Below is a small trained network, with its code and all its weights. Each question gives an input and a class and asks what happens when units are switched off, that is, made to give their printed mean instead of their output.

import numpy as np


def w(rows, s, z=0):
    codes = np.array(rows[::2]) - 128.0
    scale = np.full(codes.shape[1], s)
    scale[-1] = z or s
    return codes * scale


def f(y):
    return np.maximum(y, 0)


def log_softmax(a):
    a = a - a.max(-1, keepdims=True)
    return a - np.log(np.exp(a).sum(-1, keepdims=True))


def net(x, mask):
    res = np.array(x, float).reshape(1, 5) / 4 @ E
    y = f(res @ A[0][:, :-1].T + A[0][:, -1])
    res = res + np.where(mask, y, B[0][:, -1]) @ B[0][:, :-1]
    return log_softmax(res[-1] @ U[:, :-1].T + U[:, -1])


A, B = {}, {}
E = w([
[203,113,117,249,121,89,86,143],'x0',
[156,25,252,101,81,139,150,173],'x1',
[144,96,100,84,208,134,128,77],'x2',
[111,88,50,161,155,208,52,101],'x3',
[199,175,152,82,150,211,67,44],'x4',
],0.011)
A[0] = w([
[52,180,97,129,165,84,151,159,113],'n0',
[158,175,148,14,148,162,105,61,134],'n1',
[82,56,130,59,187,143,138,112,117],'n2',
[54,72,137,85,183,167,150,111,80],'n3',
[83,3,197,91,40,75,166,176,138],'n4',
[78,151,210,49,90,121,177,130,107],'n5',
[81,160,142,131,146,100,203,93,115],'n6',
[147,57,149,107,228,132,195,90,162],'n7',
[85,75,168,127,135,114,190,166,169],'n8',
[161,205,185,171,27,63,135,138,125],'n9',
[124,178,115,211,120,133,66,173,86],'n10',
[125,46,182,126,37,189,138,154,254],'n11',
],0.011,0.008)
B[0] = w([
[156,76,159,155,144,159,63,133,190],'n0',
[126,97,76,184,173,161,123,96,210],'n1',
[101,180,148,212,127,143,123,156,182],'n2',
[112,173,138,145,123,150,177,179,172],'n3',
[137,35,111,96,155,2,161,174,254],'n4',
[90,101,101,183,189,116,142,98,202],'n5',
[138,138,155,136,105,136,99,142,168],'n6',
[129,104,151,151,146,190,120,120,181],'n7',
[89,106,148,144,113,101,137,99,201],'n8',
[60,120,154,115,125,160,174,177,222],'n9',
[130,127,92,158,153,158,136,164,190],'n10',
[158,54,165,127,94,111,101,74,243],'n11',
],0.013,0.017)
U = w([
[187,99,214,149,119,170,61,84,252],'0',
[137,90,125,83,97,118,134,150,75],'1',
[142,140,121,83,90,88,147,107,10],'2',
[131,87,7,176,168,106,103,78,179],'3',
[168,186,142,114,54,96,128,84,21],'4',
[76,191,108,171,139,147,169,152,74],'5',
[132,70,202,136,89,32,161,170,218],'6',
[159,170,122,64,132,105,142,122,24],'7',
],0.014,0.0034)

Each question gives the input, the list of numbers given to net, and the class t.
The units are the neurons (one row each of A and B). Each row of codes is followed by its name. A weight is (code - 128) times the scale printed after its matrix; where a second scale follows, it is the last column's (A, B and U).
mask holds one flag per neuron, in row order. A switched-off neuron (its flag False) gives its mean, the last column of its row in B, instead of its output. The means were averaged over made-up inputs and are rounded, as every weight is.
A unit's drop is (log p(t) with every unit on - log p(t) with that unit switched off) / (log p(t) with every unit on - log p(t) with every unit switched off).
The circuit of an input: a set's keep is (log p(t) with only the set's units on - log p(t) with every unit switched off) / (log p(t) with every unit on - log p(t) with every unit switched off). Starting from all 12 units, units are removed one at a time, each time the one whose removal leaves the highest keep (on an exact tie, the one counted first), for as long as the keep stays at least 0.8.
units of the circuit, in order: the units of the circuit, biggest drop first
top k neurons: the k neurons with the biggest drops, biggest first
drop when u is switched off: that unit's drop, to one decimal
input [0,-2,-4,-2,4], class 5: units of the circuit, in order => (n4 n11)
input [-7,-3,-6,1,0], class 3: units of the circuit, in order => (n9)
input [-2,-3,5,-1,-2], class 0: units of the circuit, in order => (n4 n5)
input [-7,-5,1,-4,-3], class 5: top 2 neurons => (n11 n4)
input [7,-4,-4,2,-8], class 5: units of the circuit, in order => (n4 n11)
input [-3,3,8,0,4], class 3: top 2 neurons => (n1 n9)
input [-3,2,7,-1,-1], class 3: top 3 neurons => (n9 n1 n5)
input [-2,1,8,-4,2], class 3: top 3 neurons => (n1 n9 n5)
input [-4,-3,7,4,0], class 5: top 4 neurons => (n3 n2 n4 n11)
input [2,-2,-2,-3,7], class 3: top 3 neurons => (n1 n11 n3)
input [3,1,-1,1,5], class 0: top 2 neurons => (n4 n5)
input [2,-7,-8,-6,0], class 5: top 2 neurons => (n4 n11)
input [2,-5,-2,-6,3], class 5: drop when n11 is switched off => 0.3
input [-8,-6,-1,-6,2], class 3: drop when n1 is switched off => 0.2
input [-7,3,-7,-1,7], class 3: drop when n1 is switched off => 0.2
